Here is a tiny trained network, its code and every weight. The questions are about switching its units off for an input and a target symbol, where a switched-off unit gives its printed mean instead of its output.

import numpy as np


def w(rows, s, z=0):
    codes = np.array(rows[::2]) - 128.0
    scale = np.full(codes.shape[1], s)
    scale[-1] = z or s
    return codes * scale


def f(y):
    return np.maximum(y, 0)


def softmax(a):
    e = np.exp(a - a.max(-1, keepdims=True))
    return e / e.sum(-1, keepdims=True)


def log_softmax(a):
    a = a - a.max(-1, keepdims=True)
    return a - np.log(np.exp(a).sum(-1, keepdims=True))


def net(x, mask):
    ids = ['δεζλμξτ'.index(c) for c in x.split()]
    T = len(ids)
    res = E[ids] + P[:T]
    u = 0
    for l in range(2):
        q, k, v = (res @ M[l].T for M in (Q, K, V))
        z = softmax(np.where(np.tri(T) > 0, q @ k.T / 4**0.5, -1e9)) @ v
        res = res + np.where(mask[u], z, O[l][:, -1]) @ O[l][:, :-1]
        u += 1
        y = f(res @ A[l][:, :-1].T + A[l][:, -1])
        res = res + np.where(mask[u : u + 12], y, B[l][:, -1]) @ B[l][:, :-1]
        u += 12
    return log_softmax(res[-1] @ U[:, :-1].T + U[:, -1])


Q, K, V, O, A, B = {}, {}, {}, {}, {}, {}
E = w([
[131,109,92],'δ',
[144,119,141],'ε',
[110,155,151],'ζ',
[133,75,86],'λ',
[95,162,252],'μ',
[98,69,176],'ξ',
[223,196,162],'τ',
],0.015)
P = w([
[205,107,137],'0',
[120,152,1],'1',
[169,129,186],'2',
[96,160,80],'3',
[169,67,104],'4',
[96,183,94],'5',
[169,94,113],'6',
[118,190,105],'7',
],0.0084)
Q[0] = w([
[96,74,26],'L0H0',
[116,144,227],'L0H0',
[3,253,85],'L0H0',
[170,74,19],'L0H0',
],0.0069)
K[0] = w([
[171,126,110],'L0H0',
[182,216,2],'L0H0',
[50,75,80],'L0H0',
[114,12,203],'L0H0',
],0.0083)
V[0] = w([
[179,201,89],'L0H0',
[179,108,162],'L0H0',
[228,250,122],'L0H0',
[179,145,94],'L0H0',
],0.013)
O[0] = w([
[166,146,60,164],'L0H0',
[1,134,171,250],'L0H0',
[106,137,46,255],'L0H0',
[161,118,36,190],'L0H0',
],0.009,0.0027)
A[0] = w([
[70,135,64,80],'L0N0',
[195,20,221,30],'L0N1',
[124,96,107,1],'L0N2',
[164,12,137,87],'L0N3',
[252,41,43,26],'L0N4',
[93,99,69,51],'L0N5',
[167,158,134,183],'L0N6',
[15,67,129,145],'L0N7',
[112,158,186,11],'L0N8',
[2,154,189,97],'L0N9',
[121,67,154,199],'L0N10',
[194,164,140,138],'L0N11',
],0.01,0.004)
B[0] = w([
[90,189,144,209],'L0N0',
[173,113,236,217],'L0N1',
[181,158,92,132],'L0N2',
[183,117,154,190],'L0N3',
[158,45,107,230],'L0N4',
[159,180,141,185],'L0N5',
[80,51,51,182],'L0N6',
[108,243,56,255],'L0N7',
[202,213,147,157],'L0N8',
[187,242,68,245],'L0N9',
[171,167,207,229],'L0N10',
[2,130,57,172],'L0N11',
],0.005,0.0045)
Q[1] = w([
[153,1,101],'L1H0',
[107,63,53],'L1H0',
[175,200,129],'L1H0',
[167,85,82],'L1H0',
],0.0074)
K[1] = w([
[43,112,58],'L1H0',
[145,128,127],'L1H0',
[65,200,180],'L1H0',
[151,1,123],'L1H0',
],0.0094)
V[1] = w([
[100,164,121],'L1H0',
[123,1,125],'L1H0',
[147,93,56],'L1H0',
[203,103,209],'L1H0',
],0.012)
O[1] = w([
[100,58,2,147],'L1H0',
[199,226,130,3],'L1H0',
[250,130,121,72],'L1H0',
[52,207,155,173],'L1H0',
],0.0061,0.012)
A[1] = w([
[152,162,77,32],'L1N0',
[127,81,143,29],'L1N1',
[177,104,135,82],'L1N2',
[108,157,139,242],'L1N3',
[157,122,225,131],'L1N4',
[132,145,157,10],'L1N5',
[137,80,94,122],'L1N6',
[28,132,99,100],'L1N7',
[171,165,62,29],'L1N8',
[54,125,99,135],'L1N9',
[98,116,176,254],'L1N10',
[168,10,122,53],'L1N11',
],0.011,0.0034)
B[1] = w([
[135,148,169,156],'L1N0',
[191,154,181,134],'L1N1',
[102,109,157,149],'L1N2',
[214,120,106,177],'L1N3',
[109,2,111,156],'L1N4',
[95,117,132,135],'L1N5',
[61,133,127,167],'L1N6',
[196,119,204,253],'L1N7',
[90,139,147,172],'L1N8',
[129,156,156,222],'L1N9',
[156,124,93,198],'L1N10',
[101,164,108,174],'L1N11',
],0.0072,0.017)
U = w([
[146,154,160,53],'δ',
[124,104,122,70],'ε',
[103,98,117,88],'ζ',
[220,93,143,114],'λ',
[131,126,135,127],'μ',
[72,2,148,65],'ξ',
[73,99,83,251],'τ',
],0.0076,0.0032)

Each question gives the input, a string of symbols that net reads in full, and the target symbol t.
The units are the heads (4 rows each of Q, K, V and O) and the neurons (one row each of A and B). Each row of codes is followed by its name. A weight is (code - 128) times the scale printed after its matrix; where a second scale follows, it is the last column's (O, A, B and U).
mask holds one flag per unit, layer by layer, with each layer's heads first. A switched-off unit (its flag False) gives its mean, the last column of its rows in O or B, instead of its output. The means were averaged over made-up inputs and are rounded, as every weight is.
A unit's drop is (log p(t) with every unit on - log p(t) with that unit switched off) / (log p(t) with every unit on - log p(t) with every unit switched off).
The circuit of an input: a set's keep is (log p(t) with only the set's units on - log p(t) with every unit switched off) / (log p(t) with every unit on - log p(t) with every unit switched off). Starting from the 12 units with the biggest drops (on a tie, the unit counted first), units are removed one at a time, each time the one whose removal leaves the highest keep (on an exact tie, the one counted first), for as long as the keep stays at least 0.8.
circuit, biggest first: the units of the circuit, biggest drop first
unit that matters most: the unit with the biggest drop
top k neurons: the k neurons with the biggest drops, biggest first
k most important neurons of layer l: the k neurons of layer l with the biggest drops, biggest first
input μ λ λ ζ, target ξ: circuit, biggest first : [L0H0 L1H0 L0N9]
input ξ ξ μ, target ξ: circuit, biggest first : [L1N4 L0H0]
input ξ ξ λ ξ λ ε, target δ: unit that matters most : L1H0
input τ τ δ, target τ: top 3 neurons : [L1N7 L1N11 L1N6]
input ξ λ μ λ, target δ: top 2 neurons : [L1N7 L0N1]
input μ ξ ε μ ξ ζ τ τ, target ξ: circuit, biggest first : [L1H0 L0N9 L0H0]
input τ δ λ, target τ: top 2 neurons : [L1N7 L1N11]
input ξ ξ λ ξ λ ξ, target δ: top 2 neurons : [L1N7 L0N9]
input μ δ ζ ξ λ δ, target ξ: 2 most important neurons of layer 0 : [L0N9 L0N4]
input ξ ξ ε, target ξ: top 3 neurons : [L1N4 L0N7 L0N9]
input ξ ε τ ζ, target δ: top 2 neurons : [L1N7 L0N1]
input ξ λ ε, target ξ: circuit, biggest first : [L0H0 L0N7 L0N9 L1N4]
input ξ λ δ δ ξ ξ λ, target ξ: circuit, biggest first : [L0H0 L1N4 L0N1]
input ξ ε λ μ, target δ: circuit, biggest first : [L0H0 L1H0 L1N7 L0N1]
input μ τ λ ξ μ ζ ζ μ, target ξ: 4 most important neurons of layer 0 : [L0N9 L0N7 L0N8 L0N4]
input τ λ ε, target τ: top 4 neurons : [L1N7 L0N0 L1N11 L1N6]
input ξ ξ λ, target ξ: top 3 neurons : [L1N4 L0N1 L0N9]
input μ δ ξ δ τ δ, target ξ: top 4 neurons : [L0N9 L0N8 L0N7 L0N4]
input ε ζ δ τ, target τ: unit that matters most : L1N7
input τ ε ζ, target τ: top 4 neurons : [L1N7 L0N0 L1N11 L1N6]
input λ ε λ, target λ: top neuron : [L1N6]
input λ λ λ, target λ: 2 most important neurons of layer 1 : [L1N6 L1N8]
input ξ ζ ζ ξ δ τ ξ ξ, target δ: 3 most important neurons of layer 1 : [L1N7 L1N9 L1N4]
